Below are the code and all the weights of a small trained network. Each question names an input and a class and asks about switching units off, where a switched-off unit gives its printed mean instead of its output.

import numpy as np


def w(rows, s, z=0):
    codes = np.array(rows[::2]) - 128.0
    scale = np.full(codes.shape[1], s)
    scale[-1] = z or s
    return codes * scale


def f(y):
    return y / 2 * (1 + np.tanh(0.7978845608 * (y + 0.044715 * y**3)))


def log_softmax(a):
    a = a - a.max(-1, keepdims=True)
    return a - np.log(np.exp(a).sum(-1, keepdims=True))


def net(x, mask):
    res = np.array(x, float).reshape(1, 7) / 4 @ E
    y = f(res @ A[0][:, :-1].T + A[0][:, -1])
    res = res + np.where(mask, y, B[0][:, -1]) @ B[0][:, :-1]
    return log_softmax(res[-1] @ U[:, :-1].T + U[:, -1])


A, B = {}, {}
E = w([
[87,60,148,11,255],'x0',
[187,99,111,31,43],'x1',
[202,168,52,113,106],'x2',
[213,162,205,153,146],'x3',
[201,35,108,181,142],'x4',
[87,96,182,141,146],'x5',
[96,192,115,184,118],'x6',
],0.0091)
A[0] = w([
[130,126,158,143,128,42],'neuron 0',
[170,127,148,139,97,161],'neuron 1',
[110,172,123,158,99,29],'neuron 2',
[96,247,73,189,120,252],'neuron 3',
[249,117,61,205,144,137],'neuron 4',
[108,51,44,158,119,159],'neuron 5',
[143,207,177,148,140,119],'neuron 6',
[162,169,82,116,73,227],'neuron 7',
[158,133,130,130,173,82],'neuron 8',
[173,80,188,118,127,145],'neuron 9',
[76,57,171,169,215,103],'neuron 10',
[152,192,144,215,85,209],'neuron 11',
],0.011,0.0038)
B[0] = w([
[117,138,123,140,205,126],'neuron 0',
[123,127,144,106,115,163],'neuron 1',
[142,124,106,194,154,155],'neuron 2',
[78,98,165,144,118,254],'neuron 3',
[126,212,108,102,92,229],'neuron 4',
[52,91,133,107,127,180],'neuron 5',
[108,84,149,127,165,172],'neuron 6',
[100,164,189,76,46,211],'neuron 7',
[177,116,65,189,242,137],'neuron 8',
[147,3,101,203,193,179],'neuron 9',
[131,164,115,115,88,216],'neuron 10',
[66,102,181,117,118,239],'neuron 11',
],0.011,0.012)
U = w([
[128,45,152,130,140,195],'0',
[234,190,70,155,159,3],'1',
[121,244,150,61,94,237],'2',
],0.011,0.0034)

Each question gives the input, the list of numbers given to net, and the class t.
The units are the neurons (one row each of A and B). Each row of codes is followed by its name. A weight is (code - 128) times the scale printed after its matrix; where a second scale follows, it is the last column's (A, B and U).
mask holds one flag per neuron, in row order. A switched-off neuron (its flag False) gives its mean, the last column of its row in B, instead of its output. The means were averaged over made-up inputs and are rounded, as every weight is.
A unit's drop is (log p(t) with every unit on - log p(t) with that unit switched off) / (log p(t) with every unit on - log p(t) with every unit switched off).
The circuit of an input: a set's keep is (log p(t) with only the set's units on - log p(t) with every unit switched off) / (log p(t) with every unit on - log p(t) with every unit switched off). Starting from all 12 units, units are removed one at a time, each time the one whose removal leaves the highest keep (on an exact tie, the one counted first), for as long as the keep stays at least 0.8.
circuit, biggest first: the units of the circuit, biggest drop first
most important unit: the unit with the biggest drop
k most important neurons: the k neurons with the biggest drops, biggest first
drop of u: that unit's drop, to one decimal
input [3,7,0,7,-3,-1,-1], class 0: circuit, biggest first -> (neuron 9)
input [8,6,1,2,-1,3,7], class 0: 3 most important neurons -> (neuron 4; neuron 7; neuron 10)
input [-7,-6,0,-2,4,-3,-3], class 2: 2 most important neurons -> (neuron 4; neuron 9)
input [-8,-5,0,8,1,5,-1], class 0: 2 most important neurons -> (neuron 6; neuron 11)
input [-2,7,-5,7,-7,1,-2], class 0: circuit, biggest first -> (neuron 4; neuron 9)
input [1,-8,4,-7,5,4,-1], class 2: 2 most important neurons -> (neuron 9; neuron 10)
input [-2,-7,-2,1,4,-7,-2], class 2: 2 most important neurons -> (neuron 4; neuron 9)
input [-4,0,1,8,7,-7,-8], class 2: 4 most important neurons -> (neuron 4; neuron 7; neuron 11; neuron 1)
input [-4,8,-3,3,-1,2,-6], class 0: 2 most important neurons -> (neuron 9; neuron 4)
input [1,-4,0,-5,-4,-8,4], class 0: 3 most important neurons -> (neuron 4; neuron 3; neuron 10)
input [7,-8,-6,-5,-5,-6,-7], class 2: 2 most important neurons -> (neuron 10; neuron 9)
input [8,1,-8,-6,-1,0,-1], class 2: 3 most important neurons -> (neuron 10; neuron 3; neuron 9)
input [-7,-7,0,-1,-4,2,-7], class 0: drop of neuron 4 -> 0.2
input [-4,-3,-3,8,-2,3,-2], class 0: drop of neuron 0 -> 0.0
input [-5,1,8,0,7,3,-7], class 2: most important unit -> neuron 4
input [-5,-3,8,8,5,-8,-5], class 2: drop of neuron 4 -> 0.1
input [8,-1,5,-1,0,-7,2], class 1: drop of neuron 8 -> 0.2
